Here is a tiny trained network, its code and every weight. The questions are about switching its units off for an input and a class, where a switched-off unit gives its printed mean instead of its output.

import numpy as np


def w(rows, s, z=0):
    codes = np.array(rows[::2]) - 128.0
    scale = np.full(codes.shape[1], s)
    scale[-1] = z or s
    return codes * scale


def norm(h):
    return h / np.sqrt((h * h).mean(-1, keepdims=True) + 1e-5)


def f(y):
    return y / 2 * (1 + np.tanh(0.7978845608 * (y + 0.044715 * y**3)))


def log_softmax(a):
    a = a - a.max(-1, keepdims=True)
    return a - np.log(np.exp(a).sum(-1, keepdims=True))


def net(x, mask):
    res = np.array(x, float).reshape(1, 7) / 4 @ E
    u = 0
    for l in range(2):
        y = f(norm(res) @ A[l][:, :-1].T + A[l][:, -1])
        res = res + np.where(mask[u : u + 3], y, B[l][:, -1]) @ B[l][:, :-1]
        u += 3
    return log_softmax(norm(res)[-1] @ U[:, :-1].T + U[:, -1])


A, B = {}, {}
E = w([
[181,159,191,100,103,169,104,122,73,161,120,127],'x0',
[91,184,118,126,183,113,70,80,237,134,254,156],'x1',
[85,75,113,214,79,54,200,228,95,13,86,203],'x2',
[89,191,182,182,81,53,183,46,75,121,90,225],'x3',
[34,121,98,140,165,61,207,101,93,165,54,112],'x4',
[94,21,89,100,120,131,210,149,75,156,145,108],'x5',
[101,55,130,121,84,165,118,183,106,87,47,227],'x6',
],0.0075)
A[0] = w([
[164,200,226,210,95,25,220,31,156,17,199,196,26],'L0N1',
[108,251,157,186,145,77,134,114,94,78,26,2,4],'L0N2',
[80,160,58,141,169,116,169,121,92,153,111,161,2],'L0N3',
],0.0048,0.0049)
B[0] = w([
[131,156,141,189,91,70,115,102,75,153,215,193,252],'L0N1',
[209,215,151,154,123,114,187,167,152,188,20,102,151],'L0N2',
[112,21,66,128,49,151,177,4,117,119,113,210,107],'L0N3',
],0.011,0.0031)
A[1] = w([
[122,108,207,153,113,180,38,74,135,22,77,196,5],'L1N1',
[2,99,100,107,132,85,215,84,134,143,93,162,24],'L1N2',
[143,180,151,220,115,126,158,76,151,146,33,74,3],'L1N3',
],0.0065,0.0045)
B[1] = w([
[99,172,157,67,70,141,101,94,182,73,50,146,194],'L1N1',
[43,87,60,71,211,134,150,85,92,175,134,154,254],'L1N2',
[192,189,99,126,188,29,105,250,136,204,61,130,165],'L1N3',
],0.011,0.0024)
U = w([
[117,43,56,163,132,127,153,211,209,19,162,76,105],'0',
[210,50,205,64,43,222,217,146,12,120,47,59,6],'1',
[122,216,205,238,46,45,139,45,73,90,240,233,191],'2',
[22,50,50,74,206,76,221,56,76,181,101,171,113],'3',
[200,203,182,42,199,215,46,30,213,197,228,20,251],'4',
[171,188,209,58,42,210,44,116,207,33,37,232,16],'5',
[218,237,153,176,170,46,197,124,113,210,17,66,107],'6',
],0.011,0.0031)

Each question gives the input, the list of numbers given to net, and the class t.
The units are the neurons (one row each of A and B). Each row of codes is followed by its name. A weight is (code - 128) times the scale printed after its matrix; where a second scale follows, it is the last column's (A, B and U).
mask holds one flag per neuron, layer by layer. A switched-off neuron (its flag False) gives its mean, the last column of its row in B, instead of its output. The means were averaged over made-up inputs and are rounded, as every weight is.
A unit's drop is (log p(t) with every unit on - log p(t) with that unit switched off) / (log p(t) with every unit on - log p(t) with every unit switched off).
The circuit of an input: a set's keep is (log p(t) with only the set's units on - log p(t) with every unit switched off) / (log p(t) with every unit on - log p(t) with every unit switched off). Starting from all 6 units, units are removed one at a time, each time the one whose removal leaves the highest keep (on an exact tie, the one counted first), for as long as the keep stays at least 0.8.
units of the circuit, in order: the units of the circuit, biggest drop first
k most important neurons: the k neurons with the biggest drops, biggest first
top k neurons in layer l: the k neurons of layer l with the biggest drops, biggest first
drop of u: that unit's drop, to one decimal
input [4,0,-1,-1,1,4,-1], class 1: 2 most important neurons => (L1N2 L0N1)
input [5,-8,1,0,-5,-3,-6], class 6: units of the circuit, in order => (L1N3 L0N2)
input [-4,-3,6,2,3,-8,-8], class 6: units of the circuit, in order => (L0N2)
input [1,1,-2,-1,3,-6,-5], class 6: units of the circuit, in order => (L0N2 L1N3)
input [-3,-6,-8,5,-7,4,7], class 5: top 2 neurons in layer 1 => (L1N1 L1N2)
input [-5,-6,6,-2,-3,-4,4], class 5: 2 most important neurons => (L1N1 L1N2)
input [3,-6,6,-1,4,5,5], class 3: 3 most important neurons => (L1N2 L0N2 L1N1)
input [-4,-1,-6,6,2,-3,3], class 6: 2 most important neurons => (L1N3 L0N2)
input [8,5,3,-4,3,4,3], class 1: drop of L0N1 => 0.1
input [-3,4,-4,5,-6,-2,1], class 2: drop of L0N2 => 0.0
input [-2,1,3,-4,2,-3,7], class 5: drop of L1N2 => 0.1
